Below are the code and all the weights of a small trained network. Each question names an input and a target symbol and asks about switching units off, where a switched-off unit gives its printed mean instead of its output.

import numpy as np


def w(rows, s, z=0):
    codes = np.array(rows[::2]) - 128.0
    scale = np.full(codes.shape[1], s)
    scale[-1] = z or s
    return codes * scale


def norm(h):
    return h / np.sqrt((h * h).mean(-1, keepdims=True) + 1e-5)


def f(y):
    return y / 2 * (1 + np.tanh(0.7978845608 * (y + 0.044715 * y**3)))


def softmax(a):
    e = np.exp(a - a.max(-1, keepdims=True))
    return e / e.sum(-1, keepdims=True)


def log_softmax(a):
    a = a - a.max(-1, keepdims=True)
    return a - np.log(np.exp(a).sum(-1, keepdims=True))


def net(x, mask):
    ids = ['βγδεζηλμξπστφψ'.index(c) for c in x.split()]
    T = len(ids)
    res = E[ids] + P[:T]
    u = 0
    for l in range(2):
        q, k, v = (norm(res) @ M[l].T for M in (Q, K, V))
        z = softmax(np.where(np.tri(T) > 0, q @ k.T / 3**0.5, -1e9)) @ v
        res = res + np.where(mask[u], z, O[l][:, -1]) @ O[l][:, :-1]
        u += 1
        y = f(norm(res) @ A[l][:, :-1].T + A[l][:, -1])
        res = res + np.where(mask[u : u + 4], y, B[l][:, -1]) @ B[l][:, :-1]
        u += 4
    return log_softmax(norm(res)[-1] @ U[:, :-1].T + U[:, -1])


Q, K, V, O, A, B = {}, {}, {}, {}, {}, {}
E = w([
[151,63,141,138,63,214,120],'β',
[149,55,112,92,190,137,144],'γ',
[163,87,147,170,155,62,179],'δ',
[65,108,93,158,129,112,74],'ε',
[147,58,97,73,211,94,172],'ζ',
[52,143,91,153,116,124,207],'η',
[140,131,168,46,42,146,159],'λ',
[129,106,92,123,114,145,145],'μ',
[199,2,133,40,154,114,80],'ξ',
[156,160,125,130,180,95,104],'π',
[139,111,156,82,144,126,165],'σ',
[103,182,133,118,181,152,113],'τ',
[211,167,26,113,112,133,148],'φ',
[113,116,165,72,156,91,167],'ψ',
],0.02)
P = w([
[85,4,99,1,18,170,168],'0',
[80,30,111,18,38,168,162],'1',
[84,53,119,35,52,166,170],'2',
[78,69,119,41,67,156,171],'3',
[71,83,112,57,89,165,163],'4',
[71,98,109,71,94,159,166],'5',
[65,114,105,76,107,151,175],'6',
[77,138,123,107,92,158,184],'7',
[70,153,129,109,105,158,194],'8',
[70,172,125,124,121,151,194],'9',
[76,196,136,156,120,150,197],'10',
[66,191,139,124,128,146,185],'11',
],0.0039)
Q[0] = w([
[197,114,186,165,54,195,31],'L0H1',
[162,175,214,42,45,124,146],'L0H1',
[91,148,200,254,132,74,38],'L0H1',
],0.0049)
K[0] = w([
[145,38,110,23,35,91,135],'L0H1',
[111,122,253,73,80,207,79],'L0H1',
[94,153,122,158,73,113,97],'L0H1',
],0.0072)
V[0] = w([
[113,156,92,253,232,50,94],'L0H1',
[95,233,79,213,213,154,121],'L0H1',
[131,64,23,70,172,125,69],'L0H1',
],0.003)
O[0] = w([
[170,205,128,131,136,119,245,76],'L0H1',
[135,143,102,243,140,196,55,60],'L0H1',
[147,3,148,125,59,236,83,252],'L0H1',
],0.0054,0.003)
A[0] = w([
[82,107,93,146,141,120,60,177],'L0N1',
[235,121,83,94,110,97,95,124],'L0N2',
[141,91,2,192,59,138,59,253],'L0N3',
[192,125,125,110,195,79,52,92],'L0N4',
],0.0077,0.0047)
B[0] = w([
[96,68,223,194,132,207,103,175],'L0N1',
[112,240,113,123,145,64,2,234],'L0N2',
[111,89,160,70,199,63,79,253],'L0N3',
[160,187,240,185,51,175,149,198],'L0N4',
],0.0076,0.0037)
Q[1] = w([
[122,105,79,98,187,123,221],'L1H1',
[136,191,148,192,18,99,6],'L1H1',
[165,112,164,159,59,113,97],'L1H1',
],0.014)
K[1] = w([
[128,182,132,252,155,113,197],'L1H1',
[139,85,99,46,57,122,63],'L1H1',
[152,56,182,40,96,114,116],'L1H1',
],0.011)
V[1] = w([
[162,58,168,134,152,21,116],'L1H1',
[220,147,254,145,126,110,122],'L1H1',
[97,159,132,58,187,198,101],'L1H1',
],0.007)
O[1] = w([
[186,142,147,189,96,72,74,198],'L1H1',
[157,135,216,100,190,159,123,115],'L1H1',
[211,255,83,123,109,182,98,253],'L1H1',
],0.0077,0.0034)
A[1] = w([
[2,121,184,112,104,210,123,142],'L1N1',
[74,34,192,179,106,73,191,115],'L1N2',
[38,23,90,110,111,200,159,195],'L1N3',
[114,221,51,72,159,253,154,2],'L1N4',
],0.0082,0.0068)
B[1] = w([
[224,99,68,110,191,94,203,169],'L1N1',
[75,131,79,193,218,189,49,176],'L1N2',
[119,192,142,195,103,144,168,254],'L1N3',
[95,18,77,69,109,253,22,193],'L1N4',
],0.012,0.0063)
U = w([
[206,60,154,210,90,190,155,45],'β',
[151,125,201,89,220,168,200,106],'γ',
[133,126,130,128,138,135,131,60],'δ',
[87,78,143,207,205,124,73,155],'ε',
[6,145,160,59,149,86,119,134],'ζ',
[67,178,71,171,119,137,199,252],'η',
[109,157,149,44,48,118,191,172],'λ',
[111,123,74,71,141,236,104,164],'μ',
[178,35,206,89,130,109,57,50],'ξ',
[130,237,198,157,129,169,93,221],'π',
[64,98,119,158,47,97,97,146],'σ',
[129,121,133,130,132,133,130,84],'τ',
[134,208,44,79,179,81,76,99],'φ',
[209,64,57,140,153,73,177,64],'ψ',
],0.012,0.0038)

Each question gives the input, a string of symbols that net reads in full, and the target symbol t.
The units are the heads (3 rows each of Q, K, V and O) and the neurons (one row each of A and B). Each row of codes is followed by its name. A weight is (code - 128) times the scale printed after its matrix; where a second scale follows, it is the last column's (O, A, B and U).
mask holds one flag per unit, layer by layer, with each layer's heads first. A switched-off unit (its flag False) gives its mean, the last column of its rows in O or B, instead of its output. The means were averaged over made-up inputs and are rounded, as every weight is.
A unit's drop is (log p(t) with every unit on - log p(t) with that unit switched off) / (log p(t) with every unit on - log p(t) with every unit switched off).
The circuit of an input: a set's keep is (log p(t) with only the set's units on - log p(t) with every unit switched off) / (log p(t) with every unit on - log p(t) with every unit switched off). Starting from all 10 units, units are removed one at a time, each time the one whose removal leaves the highest keep (on an exact tie, the one counted first), for as long as the keep stays at least 0.8.
units of the circuit, in order: the units of the circuit, biggest drop first
top k neurons: the k neurons with the biggest drops, biggest first
k most important neurons of layer l: the k neurons of layer l with the biggest drops, biggest first
drop when u is switched off: that unit's drop, to one decimal
input σ η φ ψ ψ, target η: units of the circuit, in order -> L1H1, L1N3
input ζ ζ ζ β ψ λ φ, target φ: units of the circuit, in order -> L0N2, L0N3
input ξ β π ζ ζ η δ ξ ξ μ, target ε: units of the circuit, in order -> L1H1, L0N3
input ζ ξ λ μ φ ζ μ ε ζ, target ψ: units of the circuit, in order -> L0N3, L1H1, L1N2
input λ δ ζ ξ λ ζ φ φ ζ σ, target ε: units of the circuit, in order -> L1H1, L1N2
input ε σ μ δ τ π ξ τ ζ η σ, target η: top 2 neurons -> L1N3, L0N4
input σ ζ η π ζ τ γ ζ φ τ σ, target μ: units of the circuit, in order -> L1N4, L1H1
input ξ ζ η φ π ζ τ ζ σ ξ σ, target μ: top 2 neurons -> L0N3, L1N4
input ξ ζ ζ ζ ε ζ ψ μ, target σ: top 3 neurons -> L0N3, L1N1, L0N2
input λ γ ε, target ε: top neuron -> L0N3
input π ψ ψ σ ζ ζ ξ ξ γ, target γ: units of the circuit, in order -> L1H1, L0N4, L1N4
input λ δ φ π σ, target γ: units of the circuit, in order -> L0N4, L1N4
input τ φ ζ λ η π ζ, target γ: 2 most important neurons of layer 0 -> L0N4, L0N3
input ψ β φ ξ η η μ, target η: units of the circuit, in order -> L1N3, L1H1
input μ δ φ γ ζ β ε ε ξ ζ, target ε: top 2 neurons -> L1N2, L0N3
input λ γ μ, target σ: 2 most important neurons of layer 0 -> L0N3, L0N4
input η ζ γ, target η: top 2 neurons -> L1N3, L1N4
input ξ ξ ξ τ γ ξ ξ δ μ μ, target ε: top neuron -> L1N2
input ε δ δ, target ε: drop when L1N2 is switched off -> 0.8
input η τ φ π δ ε γ ζ γ τ ζ, target μ: drop when L1N4 is switched off -> 0.3
input ζ ζ φ ψ β δ π φ μ, target γ: drop when L1N3 is switched off -> 0.0
input ξ λ γ, target β: 2 most important neurons of layer 0 -> L0N3, L0N2
